Each row is shifted at random along 7 fixed directions that mean nothing.
Known rows, with every step that occurs:
w, u, f, y, s: [  20  105 -247  179 -108  424 -215  433  -91  -82  303  -24  161  -44
 -323 -165    4 -106 -104 -332 -483 -140   97 -114 -167   69 -138  149
 -180 -309  -70  143  135  211 -530 -150  -95   44  269  154   86 -134
   32  -89  -63 -209   -8  160  -29 -292  345  225  361   18 -423  -86
  118  -36]
d, b, j, r, z, w, y, f: [ 276  -99  134 -124 -269 -283   94  167   94  -16 -211 -313  -21 -247
   62  -94 -140 -126 -144 -216  111 -406  169   24  -55   36  190  106
  320 -100 -205 -415  -17 -426  167  182  329  -36  114 -339  163   59
  472   -9 -257 -222 -214  193  -20 -281   22  300  466    8  128  -56
 -164 -167]
j, d, b, z, y, f, s, q: [ 111   -3  -45 -195 -179 -131 -303 -177   24  129  -68 -231  -37 -133
  -88   51 -172 -183  -92  -51 -252  -86   78   42 -249 -211   69 -225
  -88 -179 -128  144   53   69  136  -64   14   59  136  -99  155   69
 -127 -266 -325 -276   96   60  -41 -115  191  -40  439 -121  206  -10
 -250   85]
j, r, b, z, y, f, s, h, g: [-167 -267   43 -296  -48 -373  -50 -195  -12  185 -186 -176  -89  -89
 -137  -96   -4  168  220  126 -137 -167 -104 -191 -224  -47  -45   24
  244 -185  -38   68 -182  140   17 -179   63  -80  147 -536  157 -133
 -212   97 -278  -97  122 -234   31   46  195   21  252  -68   31 -114
 -353  124]
h, z, w, y, s: [-342 -228  241  155  109   49   85  293 -189   77    3 -371   42  117
  -93 -107   90  -42 -140 -183 -246   31  -19 -366   22  272 -133  -43
    8   69 -134   58  367  150 -415   -4   49  335  160  264  384  290
  223  -95 -233   -3 -226  161   21 -445  -40   12  367  116  -25  -80
 -334  -79]
d, b, j, r, z, w, u: [ 405   -3  -49 -279 -633 -216  107  632   29 -199 -319 -125  431 -292
 -157 -119   73 -125  283 -376  115 -588   32    8 -206 -194  -94  359
  188  -28 -163  -85 -297  -59  -67  -45    2 -201 -320 -333   43  161
  253   13 -132 -144  -47  -28 -145   54  698   65  299  193  -80   58
   97   81]
j, z, r, b: [-161 -128  -51  113  183  -59 -233  -14 -251  113  243 -316  208   97
 -138  186  -95  192   12  117 -189   -4   46   53 -509   45  -40  171
   66    5  227  270  136  326 -373 -260   67 -199 -155  -91  355   66
   27 -229 -154  258  -20   50   86   78  -30 -174    8 -327  143  -30
  112 -130]
s, y, f, z, d, b, j, r: [ 190 -146 -100 -164  -68   -3 -276   81  293  -85   10 -245  116  -22
  186   68 -205  -15 -416   57 -437 -202  315  -61 -325 -182   80  -57
   29   -3 -180 -157  -97  -27   62  144   70   48  138 -311  191  265
  311 -161 -459 -423 -122   49   73 -172   72  169  253 -310  283  161
  -98 -138]
w, u, s, q, h, z, y: [-203  117 -235  -12   69 -224 -130  220 -498 -101   72 -371 -146  -72
 -133  -28 -149 -171  503 -248   -1  116  -43 -106  192 -156  -27   94
  -61 -397 -165   31   21  189 -278 -255  -15 -136  156   -4   48 -151
  172  153  -30 -313  -18  140   99 -274  166  -74  524  -20 -115   12
  -19  -11]
j, z, y, f, s, q: [ 247    1  164  177  212  182 -179 -320   67   77   47   68  235  -10
   87   54 -308 -374 -526  135 -191  161  228    7 -220   50 -110 -225
  -46   17  -45  230  435  -24   70  275 -120  471 -308  106  153  403
  149 -404 -217 -354 -184   88   88 -124   28  -84  132 -343  331 -405
  435  -40]
f, y, s, h, z, b, d: [  20  -85 -159 -171   35   17   73  -37   44  -40  137  104  -54  151
 -168 -335  344  193 -190  117 -478 -275  -45 -666  -99   57 -243   -8
  151   13  -19   75 -275   49  284  -23 -168  -91  279 -556   19  302
  -33  189 -265  -94  -27 -349 -172   68  243   80  101 -273 -100  -17
  -70  -23]
u, h, z, y, s: [-175  -61    3  257  554 -350  -39 -354 -347  120  364 -339 -584  115
   63 -141   33  166 -113  185    9  317 -122 -133  -27  242   52 -186
  248  -38   22    8  194  -43  345 -234   90 -368  246 -253   45   80
   80 -187   78   92   19   92   33  252 -386  -99   88 -583 -121 -378
  202 -172]
f, b, z, y, s, h, g: [ -68    7   30  -61  204  243   66  -32  240   41   -7  190   62   38
  -28 -172   41  -85 -452  191 -407  -55   11 -617 -116   63 -313 -181
  146   30  -89  126   84   16   22  151 -170  483  -49  -79   70  492
  -46 -149  -92 -368 -129 -350  -93 -291  254  159  200  -57  197 -233
  194   -2]
g, s, q, r: [ 102  106   21  311   38 -116 -169  -82 -359 -321   85   71  -95 -182
 -167  245   16  -87 -186 -106  -24  171   10  147   45  104 -247  -13
    8  189  -19  107  405   36   -5  187  -35   77 -181   94  168   91
  100  -60  -12  -80 -193  143  109 -125  -46  -21 -158 -131  180 -169
  189 -128]
h, z, w, y, s, q, u, f, b, d: [  26   44 -231   56  -93  140 -136  -67 -204  -61  -12 -137  100  254
   31  -69  188  378  114  -31 -526   46   -5 -459 -191   57 -188   22
  161  -44 -168  476   60   75  142  -25 -197 -188  -76 -347 -129  199
  -68 -173  146   26  201 -187  100  275  474 -186   72 -219 -142 -186
  301   82]
w, u, h, g, s, q, r, b, d: [-148  467 -238   52  -58   35 -161  121 -305 -316   11   73 -129 -184
 -108  108  -19  266  153   68 -137 -113  -10 -113 -131  -35 -233  128
   21 -349 -148   42  168 -151   18  106  -77 -258 -173 -190   61    1
   18  107  230 -423  -55 -144   49 -224  219   12   49  -71  -97 -122
  275 -259]
y, s, q, u, f, z: [ 185   91 -170  303   66   76 -321 -194 -320  -83  228  -40   16   11
   72   70 -217  -63 -129   -6 -177  168   86  148 -250   29  -31   37
   32 -159 -170  359  222  109   89   10 -226   48 -112   11 -150   16
   -4 -295  189 -146  142  105   92  244  176 -168   79 -346 -141 -260
  410   97]
w, u, s, q: [-152  494 -268  304  108  119 -104  282 -333 -242  323  -55 -266 -180
 -198 -190 -296 -331  -91 -356 -178 -176  102   63  210  201   35  150
  -87 -555 -208 -269  170  -70  -68  -71  -34  -93  704  251  310 -285
  384  346  -39 -285 -284  298  -69 -803 -221  584  698   -3 -353   84
 -361 -406]
g, s, h, z, r, b, d: [-271   76  -62  175  354 -346  108 -339 -223 -190  203  -47 -569 -123
  -14  111   62  157   -1  298 -108   40 -130 -302  160  264  -68 -115
  424   51  -49 -164  292 -141  406  151  253 -148   96 -407  102  168
  116  102 -210   -5 -223  -44  144 -266 -537  184  -94 -392  250 -202
   -8 -340]
u, h, z, d, b, j: [-234  -37 -251  -40  -48  -70  -78  323 -138 -296  274 -266 -465 -174
 -139   33   71   33   56  -68 -302  -81  -84 -298  214 -101  121 -254
  129  245 -251 -437   58  -34   -8  -77  289 -340  374 -199  -49  -33
  367  -14 -292 -126  -36  266   90 -363   75  395   48 -174   42  322
 -131 -395]
j, b, z, y, s, q, u, h, g: [-192  170 -123  -57  -41  380 -111  -52  -42   69  158  112  138  191
 -135 -361 -154  108 -335    9 -486  -33   81 -467 -233   40 -321   61
 -123 -185  -58  275   30  -18 -123  -94 -253  100   75 -114  316  227
   27 -107  199 -309   59 -427 -134 -137  402  -20  313  -93  -70   82
  171  -95]
j, w, y, f, b: [ 453 -150  -75  226 -142   67 -103  -46  119 -311 -120   68   26 -217
  -58  128   72 -144 -113 -300 -100 -196   47 -101   87  142  -56   21
  284   28  104 -198  102 -275  227  126  327   35 -155 -195 -156   92
  243 -239 -311 -143   79  291  213  -31  309  309  -21 -103   68 -190
  142  -98]
y, f, z, r, b, j, w, u, h: [ -28  -75 -134   -3 -204    4   37   -9  117  -21  120 -238  164   36
   24   25  -12  231  201 -101 -236 -235  -22 -107 -101   -8  -39  175
  143 -266   40  -76  -67   -1  -92  -56  143 -162  -85 -397  154  -59
  120 -234 -104  -34    0  135  145  -14  450   54  155   39 -155  -11
  -31   76]
q, h, g, s: [ -15   81  -28  111  307 -366 -226   -6 -362  -35   17 -219 -225 -129
  144  209 -200  116  -45  306  155  260  135   81 -204 -111 -214   42
   38  -63   42  231  196  160  -28 -111   86   64 -382    6   56  175
   44 -293  205 -419 -165   52  -33  110 -211 -286    3 -418  233 -221
  371 -132]
b, j, z, y, s, f: [ -83 -191  286   20  219 -224   64 -334  -38  158   46 -362 -237   41
  -71 -198 -284 -249 -168   -6   59   -3  157    8   14   60   47   23
  -29 -160 -211 -157   19  -26  120   -5  -35   40  365  -46  249   -8
  110   69 -290 -150 -150  121    9 -399 -219   35  384 -138   96   -8
 -436 -114]
y, f, s, q, h, g: [ -34  -91   31   48  -85   49 -122 -135 -324  -60   41  107   11   57
 -166  -69  130  252  -88  182 -347  -21 -142 -172 -120  118 -350    8
    3  195  188  389  124  262  -18 -147 -176  160  127 -247  147  146
 -135 -172   49   35   -9  -74   35  254  370 -125 -219 -219 -114  -35
   23  -38]
g, s, y, f: [  86 -283  220  185   36 -492   89 -170 -301 -168  -37 -126 -611 -333
 -210   -6   62 -118  110 -257  198  142 -150   61  354  100  -86   69
   79  215 -141 -189  268  -59   98   74  126   48  300 -196   13 -156
   96   23 -431  -76 -103  305   51 -172 -209   41   47  -85   66 -121
 -486   85]
q, s, f, b: [ 269   21  -37  213  138   60 -171 -139 -205   36  -46   73  233   -6
   18   84   10    2 -226   66 -192    1  151   32 -118  -33 -301  118
   -5  -33  189  352   37  192   17   88 -112  267  -68   91   89  196
  -41 -116   66 -159  -82 -141  -89   -9  126 -143   45 -327   96  -25
  272  -46]
g, s, f, z: [ 483  146   72  185  -72 -190   -1 -141 -139 -292    6  232  -31 -171
  -83 -178   48  -76 -167    9   49 -125   59   36   50   65 -242  200
  197   32   15  202  -35  -36  600  137 -213 -153 -148 -404 -254  179
  -14  -24 -148 -218   17    1  -44  167   -9  -11 -119 -255  119 -355
  367  -63]
w, u, f, b: [ 172   23 -265  191 -163  361 -320  442 -128 -213   99  -15  315 -110
 -201  262   -1  -12  136 -264 -388  -22   88  -48 -246  -52 -168  167
    5  -16   71  342  195  326 -462  -76  -35  -19 -243  142 -177   48
   49 -354   12  -81  132  175  164  -25  604   77  -29  -89 -184 -145
  513  109]
r, b, j, z, d: [  27 -133  381  -39   97 -467   56  -35 -133  187 -169 -330   41 -134
   66   47   53   32  135   39  368  -36   48  101 -345 -140  -28  124
  147  123 -217  -29   30  -54  231   96  -19  -44 -391 -168   -8  277
   13 -213 -258  -14  -96  166 -120  -11  229 -297   97 -150  302    7
  -87  -58]
s, y, f, z: [  36 -362 -100  203  335 -116 -452 -263 -198  -53  193 -408 -179    3
  176  460 -288   50 -144  230 -299  287  196  122 -253  -87  181  -81
   -8    0  -40   56  224  168 -194 -130  119  -48   39  -27  -30  -32
   78 -300 -347 -120   90  338  331  199 -317 -156  -80 -495  141 -185
   45  145]
g, s, q, u, h, z, w, y, f, b: [ -64  -17 -287   97  139 -479  -87 -241 -366 -171   81 -447 -568   -5
   81   45   18  351  469 -101 -127  323  -91 -254  386  -66  108  -64
  235 -257 -131   -9   61   97  160 -140  185 -481  282 -501 -140 -446
   84   12  -58 -202  175  214  241   94 -165   19  246 -188  -28 -242
 -166  130]
w, u, s, f, z, d: [ -66   72  356  162  239  -93 -160    5 -274  273   50 -273  487  285
  213   -6   40  302  -40  192 -310  207  105  -38 -407   27 -279  122
 -157  -16   64  775  234  473   93  -51 -469  105 -262   52  308  446
 -184 -366  149   27 -122   57  -65  152  207 -574  101 -306  -68 -112
  371  166]
h, z, d, b, j, w, u, f: [   5  200  284 -102  -35   42  -55  315  145  115 -137 -173  351   94
  329  -77 -202   20 -164    3 -105 -191  263  -15 -401   -5 -251   70
   23 -172 -147  226  184 -130  151  161  -70  232 -344   16  336  605
  290 -344  110 -299 -274 -103 -217 -165  325 -168  407 -153  109    9
  415 -210]
z, y, s, h: [ -76 -126 -244  -74  246 -133 -282 -185 -139  111  110 -371 -147  107
 -144  -48 -111    9   17   13 -213   32   77 -123 -324 -178   -1  102
  -50 -280  -12  150   -9  429 -262 -358  -69 -148  151  -47  183  -80
  -77  -45 -165 -149   55 -102  -14   65  -53 -153  540 -319 -105 -214
  -81   56]
f, s, h, g: [ -81 -183  180   75  128  -81 -166 -149 -229   52 -149   -5  235    8
   95  191   77  181 -170  376 -273  128  -14 -191 -287   16 -335  -55
  -17  220  107  510  266  422 -177  -53 -206  318 -387   90  273  352
 -211 -268  117 -100 -154 -126  -60  285  232 -384 -141 -305  -17 -197
  205  161]
w, z, b, j: [  33  -92   52   18  129 -420   29   59 -166  -49  145 -265 -357    8
  -33 -134   59   23  -40  -96  -31 -167   -9  -46  -21  127    9  -12
  269  153 -113 -140 -208 -174  446  -36   35 -377  249 -280  -27   87
  277    1 -159  158 -191  336  -69 -103   56  213  193 -287  -87   20
 -194  -45]
h, g, s, q, r: [-204  193  -53  138  229  -95 -319  -21 -392 -176  168 -101  -89   29
  -70  140 -127  275 -189  177 -232  163  126   73 -326   73 -271  110
 -126 -166   63  292  211  220 -146 -172 -105 -114   36    2  423   -3
  -31   45  166 -187 -144  -89   14  -38 -267  -87   38 -272   86 -105
   57 -295]
j, w, y, s, h, g: [  55   32   61  175  128   29  -66 -192   80 -272 -151   81 -106 -137
   98  -70 -180 -301 -345   30  -29 -241   51 -236  130  226 -115  -32
  191 -244  -77 -309  238 -322  217  157  133  270 -109   17  227  276
  298   45  -71 -446 -206   -8   13 -339  -73  243  310 -159  -73 -223
  -22 -299]
s, q, r, z, w, u: [ 197  355  172  258  196    8   51  129 -239  -68  -42   39  317  -42
   19   -2   -8 -118 -182  -73   50  -56  113   77 -188  191 -159  146
   96 -239 -109  115  235 -140   86  227 -285  167 -177  109  325  305
  280   93  116 -108 -315  -42 -110 -215   35  -54  158   -5  -97 -248
  427 -158]
b, z, y, f, s, q, h, g: [-180   85  -41 -113   85   16  -18  -15  -60   80   33  -45 -254  -95
 -139 -202 -204 -215 -156   11 -262   13   49 -269  110  -28  -90 -216
  -37 -257 -266  -44   16   14  -50   15  -58  374  435  -76  161  -45
   93   89 -224 -528 -184  -21  -48 -581   93  274  415  104  113   28
 -302 -157]
b, z, y, s, q, h: [-262   23 -445 -228  150  133 -608 -173 -200  223  307 -443  142  465
  -86  100 -284  271 -117  235 -595   69  219 -130 -659 -297 -125   56
 -172 -228  109  537    8  496 -464 -528 -199 -268   -6 -116  220   41
 -225 -274   -6    4  151 -203  107  267  118 -355  355 -359  109 -107
  245   85]
q, h, z, y, f, b: [ 213  -44   30  -77  106  -18  214  159  -36   79  -54   14  -35  -46
 -134 -359  205   -8   16 -151   18  -88   29 -365    3   28 -266  117
  211 -130   44   37 -217   -2  101   42   -2  274  267 -328 -119  195
  185  -14 -253 -355    0 -187  -83 -139  292   77  285  -29  134  -83
   97  -92]
r, b, z, w, u, f, y, s, q: [ 147  259   -5  164  -71  119   53   45   45   14   13   66  -12 -109
  -94 -109  -31 -263  -72 -183 -117  -58 -105  -80   44   15  -15  -48
  183 -281 -346   45  224 -302  127  321 -199  137 -190 -115 -196  205
    7 -155   25  -93  -88   12 -161 -223  430  101  301  121  -89 -476
  349  127]
s, f, z, w, u: [ 228  -55  357  420   80  -83  150    4 -178 -140  -17    0  136  -19
    5   61  151  -36  -90   -2 -181   69 -129 -119  220  315 -137 -103
  188  317   -8  277  230  111  334  215 -241  116  -83  -51   71  449
  166 -185  -70  192 -214  219  122   13  140   -6 -383 -107 -120 -231
  285   93]
s, q, u, h, g: [-273  450  -51   98  102  273  -49  349 -288  -26   71    7  -11 -104
 -101 -312 -231  -65 -154 -162 -170  -80  176 -190  -32   55 -230  228
 -292 -583 -274   43  107   94 -416    4 -270  327  531  327  546 -197
  367  314  166 -678 -298 -145 -305 -745   64  213  677  130 -317  263
 -371 -369]
b, z, y, f, s: [ 208 -224 -103  -57 -152 -185  -18    5  -60  -26   57   -6 -236 -160
 -292 -185  127 -115   37 -189 -197  -52  -89 -143   13  -56  -78 -147
  152  196 -194   51 -109   27  210 -173   36 -149  132 -329 -240  -93
  -80 -164 -394  -32  157  158   61   87  335  174   96  -63   25 -140
  -23  117]
w, y, s, h: [  79 -121  175  208 -266  199  158   82  -96 -312  -94  259  -16 -206
 -351 -262  277 -321 -260 -373 -170 -369 -193 -440  400  325 -272   17
  173  326  -95 -205  335 -114  -52  295  -54  379  197   48   91  252
  238  101 -324  -79 -222  108   53 -497  368  337  158  192 -195  -60
 -237  -61]
y, s, f, z, r: [-175 -318  249  299  351 -305  -43 -370 -259  125  223 -446 -218  117
   13   98  -83    3  -82  122 -151  295  -88   57  -40  232   63  -57
   44  -52   11  259  186  408   73 -106  -78   96  249   21  322   38
  -94 -182 -119  148 -106  253  101  -68 -276 -178   64 -244  -16 -142
 -356   85]
h, g, s, f, b, d: [ -15  -62  217  206   21 -185  158  -45 -162 -293 -121   86 -386 -360
 -179  175  173   17   54   32  -83  122 -133 -287  307  181 -215  -99
  118  244 -111    6  223   -3  297  244   92  201   58 -132  -79  144
  -66    1 -179 -238 -113  138   79 -395    9  187 -370  -33  207  -15
 -239 -159]
g, s, f, b, d: [ 149 -121  242  353  -50 -179  186 -198 -179 -293  -74  143 -325 -351
 -224  277  295  -55  -20  -96  -75  149 -177 -216  437  258 -210 -175
  200  541  -32   24  391  -29  367  411  113  226  -16 -103 -138  209
  -46 -123 -271   35 -155  285  171 -314   77  157 -559  -44  247  -61
 -102  -18]

Rows:
[ -61  206  151   18   69   54   34  -11 -216   46   92   -3   77  251
  -55 -500  121  133  -42  -63 -135  -88 -121 -312 -174  192 -368  190
   41 -241   21  417  117   39  200 -141 -444 -149   30 -269  173  380
   -7 -100  167  -80   -9 -275 -137  214  348 -267  398 -191 -303 -413
  290   21] -> w, u, h, z, y, s, q
[ 482   31  287 -215 -361  113  338 -289  256  179 -198  563  385   99
 -190 -783  327   43 -471  -38 -233 -495    7 -494 -115  162 -588  194
  257  219  134  324 -274 -156  659  226 -439  221   30 -674   78  553
 -119  -13 -192  -49  -68 -627 -381  231  680  -31  200  -24   26 -175
  230  163] -> j, b, z, y, f, s, h
[ -37 -139  255   98   38 -208  199 -250 -118  214  -17 -164  226  -40
 -143    5  211  157  -60 -126 -149   62   25 -158    3  232  -81  154
  145   95  182   93   94   25   -2  110   60   72  197 -301  357    6
  -75   83  -67  221 -156   37    7 -228  100   13  -47  -43   65   46
 -115  -18] -> u, s, f, b, j, r, z, y
[-418 -306   55 -145    4 -551  -59 -103 -132   11   86 -630 -302  -57
  241  266 -113  310  434  173 -285   31 -178 -172  137 -119  192 -283
   24   12 -139 -213   15  256   57 -246  269 -105  311 -327  327 -116
  -28 -118 -142  -35  -76  358  204  -76   40    9  145 -114  -36  362
 -602  113] -> y, f, z, d, b, j, w, u, s, h, g
[-209  241 -164 -149 -255 -150   45   63 -198 -258   69  -49   98  -83
 -337 -131  194  337  356 -279 -213 -192  -77 -281   59   19 -235  233
  -70 -284   44 -105  -73  -16 -205 -244  -21 -448   93 -542  423 -301
  -55  389   17 -161  -41 -110   49 -187  302   88   54  254 -228  106
  -72 -205] -> b, j, w, u, h, g, s, q, r, z, y
[ 285 -200  283  169   41 -798  237 -403 -155   36 -271 -147 -222  -67
  230   23  146   55   94 -186  278   98 -162   57  258   94 -112   51
  276  230  -17   17  -61 -336  729  147  -15 -208 -326 -424  151  347
  103 -137  147  240 -281  155 -195  373  360 -272  -31 -307 -123 -110
   18  313] -> z, b, j, w, u, s, y
[-302  -63 -111  -94   45  160  -33 -201  -86  121   32 -164  -16   82
 -109    4   13  167  -75   -2 -362   74   83 -194 -101  -71  -61  -67
  -10 -260 -124  -46  140  -33 -352  145   65  139  225 -125  201 -130
    9   47 -129 -223  -21 -123  111 -314  234   -7  321   45   62  -59
  -55  -77] -> u, h, z, y, f, s, q, r, b, j
[ 325 -249 -271  -43 -108 -150 -103  -85   22 -189  -98  -29   41 -335
    3  172  -87 -235  -21 -145   -6 -217  212   47   65 -173    7  176
  168 -137 -106 -488 -147 -299 -104  154  319  135   53 -307 -128 -187
  199  163 -396 -415   35   58  143 -242   82  237  136 -162  179  151
 -174  -22] -> q, s, y, f, b, j, r, z
[ -70  -92  339  -35 -140 -192  249   97 -284  114 -135   33   60  -95
  -28 -386  229  353   79  -92  -77   77  -77 -374  103   27 -483  229
 -188   50 -129  362   55  207 -244  100 -361  424  208 -272  307  -11
  -63   34  -39 -472 -130 -193 -220  -51  324 -362  152  180 -124  105
 -335  299] -> q, u, h, g, s, y, f, z
[ 175   29 -139 -141 -344 -430   96  422 -197  -85 -140 -338  261 -215
  -86 -100    9  -77  504 -307  232 -256   48   96  -86 -211  -39  425
  112 -250 -254 -131 -246   -9  -79 -201    8 -383 -274 -291   15 -166
  167  110   18  -86    0  127 -108   22  433  -56  402   83 -236   21
  -38  119] -> b, j, r, z, w, u, s
[-140  -31  -13  -66  -45   93 -145 -226   12   58   28 -245   82  194
  236   91 -279  197 -507  395 -616 -102  162 -315   -8   42    2 -400
   64  183   39   37  204  -30  -68  140  100  215  156 -224  440  335
  229 -246    0 -185 -381   57  139 -166   36  117   45 -234  261   58
   48 -171] -> d, b, j, z, w, y, f, s, q, h, g
[ -80 -229   74   32 -154  -69   11   67 -125   61   15 -314   -3  -77
 -138   17  191  251  121 -157 -290 -184  -56 -278 -215  126   49   81
  166  -34 -122   69   38   36  -38   19  146  -20  141 -306   66   39
   18 -142 -403  -27  -24  239  183 -219  252   55  187   63   63  -15
 -343  -14] -> w, y, f, z, r, b, d
[-133 -193  -15  -28   37 -341  -94    4 -386  -70  -93 -229 -408 -201
  -51  -30  -90  205  341  -57   20  278  -37 -105  129 -221 -217  172
 -185 -105 -222  115  139  177 -372 -148  -11   42  110 -131  117 -350
   41  -33  -24 -504   70    6   -6  -16   61 -289  225 -115 -121   54
 -266  196] -> q, u, h, g, s, y, f
[  16  293 -103  135  -12  -13 -134   17  -87   82  -85 -120   45 -102
   38  171 -262 -226   69  -84 -127   49   44  134  -92  -81   81  -71
  157 -346 -316  205  286  -23    3  223 -155   65 -288   82  -76   73
    0 -185   63 -108 -116   98  -92 -262  295   16  354   43  -38 -410
  321  140] -> r, b, z, w, u, f, s, q
[-359   17 -331 -233 -257   54 -319  300   67 -289  242 -339   -1  -59
 -178  127 -132  268   13   69 -713 -124  118 -312   -2 -216   33  -80
 -160  -30  -26  -88  -41  458 -391 -138  144 -300  350 -368  335 -195
  101   78 -270 -412  -16   63  173 -511   35  331   19  -68  123  412
 -312 -327] -> u, h, g, s, f, z, d, b, j, r
[ -67 -147   90   79  -80 -249  -12 -306   83 -236 -159 -156   -2  -84
   49  189  -49  193   -4   54 -235  -64   19 -181   68  103  -29   80
  233 -139   60   -6   71 -143  205  103  283 -118 -368 -461  173  130
  -49  -77 -161 -181  -98  111  223 -174  -12   68  -79  -46  296 -198
   -5 -186] -> h, g, s, f, z, r, b, j, w, y
[-187   -6 -169 -307 -202 -157   87  262   -3  -99 -126 -112  220 -123
 -120  -52  -96  -28  363 -183 -116 -370   36 -323    9 -179  -97  323
    7 -369  -60 -225 -206   19 -260 -153   68  -18  -61 -273  278  -88
  139  303  -51 -271  -94 -104 -140 -391  418  140  444  153 -219  257
 -219    5] -> r, z, b, j, w, u, s, h, g
[ -16  -70   66   87   64 -346   20 -123  -49 -180   81 -215 -338 -119
  194  170   96   80  -48  113   -3   40 -124 -135  185   37   29 -341
  288  376  -84 -313  189 -277  487  107  311 -221 -155 -317   64  322
  322 -266  -77   42 -133  215   23   76   71   48 -248 -358  178  111
  184 -298] -> u, h, z, d, b, j, w
[  73  -73  247  134  177 -403  -27 -372   13  108   -5 -298 -144  -13
  257   87   56  127 -395   54   -6 -135   37  -17 -249  254  167 -207
  353  162   36 -206  300 -423  594   85  330  -87 -180 -272  261  428
   63 -342 -110  146 -214  317   -7   64 -178  -18   82 -365  201 -134
  149 -286] -> r, z, d, b, j, w, y, s
[-151  -74 -122 -117   65   58  -38   24   18 -136    5  -78 -191   94
  -68 -195   10  -62 -206  -21 -373 -319   76 -603   29  129  -72  -37
  222 -108 -173 -159    0 -112  194  113   33   10  273 -239   56  309
  276  184 -330 -291 -114 -123   40 -443   35  276  420 -187  -35  -28
 -209 -170] -> w, y, s, h, z, b, d
[-214  -57 -176 -165  232   82 -243  -50  110  -93  175 -205 -172  188
  192   22 -197   47 -402  392 -467 -143  165 -303 -290 -123  -51 -199
  128   54 -143  -95  148   47   97  -24   77   37   56  -96  113  444
  164 -219 -172 -225  -86 -141   57 -105 -147   68  316 -500  236    2
  171 -266] -> y, s, h, z, d, b, j
[ 200 -272 -227   -2  139 -105 -274 -397  -30  -86   83 -288 -116   33
 -121  233  -75  -14  128  164 -253  102   54 -154 -217 -170   90 -114
   99   34  -11  124  -97  195  213 -177   44 -359 -130 -344 -284   42
 -193 -222 -319  -37  346   64  297  244  129 -140 -186 -462  202 -156
  175   72] -> j, z, y, s, f, b, d
[ 252 -257 -204  -86  -84 -203   19 -211  192 -298   81  -56 -196 -115
  -77  -10  -58  -62  -35  -36 -195  -14   96 -200  163 -181 -136   88
  140  112  -85 -204 -131  -30   90   66  122 -154  -38 -581 -120  -57
   96  -87 -480 -291    1   57  163  -79   91  159   34 -195  367  -72
 -137   89] -> g, s, y, f, b, j, z, r
[ 139 -327  150  152 -301  254   96   52  295 -213 -293  -68  335  -20
 -136  115  124 -232 -311 -284 -405 -122   47 -359  264  162 -167  -41
  142  289  -71  -66  239   -7 -190  444   96  429 -183   57  160  380
  234 -185 -242  -69 -192  126  213 -503  524  264  -28  190  100  -57
 -152   59] -> z, w, y, s, f, b, j, r
